Below is a small trained network, with its code and all its weights. Each question gives an input and a class and asks what happens when units are switched off, that is, made to give their printed mean instead of their output.

import numpy as np


def w(rows, s, z=0):
    codes = np.array(rows[::2]) - 128.0
    scale = np.full(codes.shape[1], s)
    scale[-1] = z or s
    return codes * scale


def f(y):
    return y / 2 * (1 + np.tanh(0.7978845608 * (y + 0.044715 * y**3)))


def log_softmax(a):
    a = a - a.max(-1, keepdims=True)
    return a - np.log(np.exp(a).sum(-1, keepdims=True))


def net(x, mask):
    res = np.array(x, float).reshape(1, 8) / 4 @ E
    y = f(res @ A[0][:, :-1].T + A[0][:, -1])
    res = res + np.where(mask, y, B[0][:, -1]) @ B[0][:, :-1]
    return log_softmax(res[-1] @ U[:, :-1].T + U[:, -1])


A, B = {}, {}
E = w([
[218,153,132,104,180],'x0',
[218,172,227,86,73],'x1',
[127,188,91,66,178],'x2',
[167,30,34,185,100],'x3',
[59,135,139,149,26],'x4',
[65,111,102,3,156],'x5',
[131,2,232,89,104],'x6',
[140,62,111,226,191],'x7',
],0.0091)
A[0] = w([
[188,176,57,241,136,88],'neuron 1',
[16,182,94,35,6,107],'neuron 2',
[143,197,124,2,191,252],'neuron 3',
[64,169,75,33,7,176],'neuron 4',
[193,91,147,185,30,121],'neuron 5',
[45,116,52,97,74,133],'neuron 6',
[88,130,204,157,221,179],'neuron 7',
[13,185,106,106,62,101],'neuron 8',
[65,22,69,145,183,76],'neuron 9',
[94,61,28,187,178,79],'neuron 10',
],0.009,0.0039)
B[0] = w([
[179,206,69,195,110,204],'neuron 1',
[91,190,245,94,146,250],'neuron 2',
[157,129,63,52,129,251],'neuron 3',
[128,184,254,111,183,238],'neuron 4',
[171,81,207,160,65,199],'neuron 5',
[83,110,193,184,158,188],'neuron 6',
[49,174,6,125,49,168],'neuron 7',
[61,203,148,154,149,210],'neuron 8',
[84,66,97,127,145,202],'neuron 9',
[126,88,72,141,210,206],'neuron 10',
],0.0094,0.013)
U = w([
[49,186,189,96,144,68],'0',
[60,149,90,99,112,254],'1',
[76,83,90,145,212,94],'2',
[192,130,150,10,132,81],'3',
[157,164,130,83,164,237],'4',
[148,64,207,163,35,152],'5',
[191,181,107,225,145,45],'6',
],0.012,0.005)

Each question gives the input, the list of numbers given to net, and the class t.
The units are the neurons (one row each of A and B). Each row of codes is followed by its name. A weight is (code - 128) times the scale printed after its matrix; where a second scale follows, it is the last column's (A, B and U).
mask holds one flag per neuron, in row order. A switched-off neuron (its flag False) gives its mean, the last column of its row in B, instead of its output. The means were averaged over made-up inputs and are rounded, as every weight is.
A unit's drop is (log p(t) with every unit on - log p(t) with that unit switched off) / (log p(t) with every unit on - log p(t) with every unit switched off).
The circuit of an input: a set's keep is (log p(t) with only the set's units on - log p(t) with every unit switched off) / (log p(t) with every unit on - log p(t) with every unit switched off). Starting from all 10 units, units are removed one at a time, each time the one whose removal leaves the highest keep (on an exact tie, the one counted first), for as long as the keep stays at least 0.8.
circuit, biggest first: the units of the circuit, biggest drop first
k most important neurons: the k neurons with the biggest drops, biggest first
drop of u: that unit's drop, to one decimal
input [4,-6,1,-8,-3,4,3,8], class 1: circuit, biggest first : [neuron 7]
input [-1,-1,-3,-5,-3,0,1,-2], class 1: circuit, biggest first : [neuron 4; neuron 2]
input [-1,3,1,2,3,3,6,1], class 5: circuit, biggest first : [neuron 3; neuron 8]
input [5,7,8,-4,-6,-4,-7,4], class 6: 2 most important neurons : [neuron 1; neuron 2]
input [3,3,2,-5,3,1,8,1], class 3: circuit, biggest first : [neuron 8; neuron 6]
input [-4,-1,-2,-5,-4,6,2,1], class 1: 2 most important neurons : [neuron 7; neuron 4]
input [3,5,-6,1,-7,8,-8,6], class 6: 4 most important neurons : [neuron 1; neuron 2; neuron 4; neuron 9]
input [5,3,-7,5,-8,6,-8,0], class 6: 3 most important neurons : [neuron 1; neuron 2; neuron 4]
input [5,1,3,-7,4,4,7,0], class 3: drop of neuron 3 : 0.9
input [-6,3,-5,2,5,4,8,-4], class 0: drop of neuron 4 : 0.4
input [1,-3,-7,-4,-3,-4,-3,1], class 6: drop of neuron 6 : 0.0
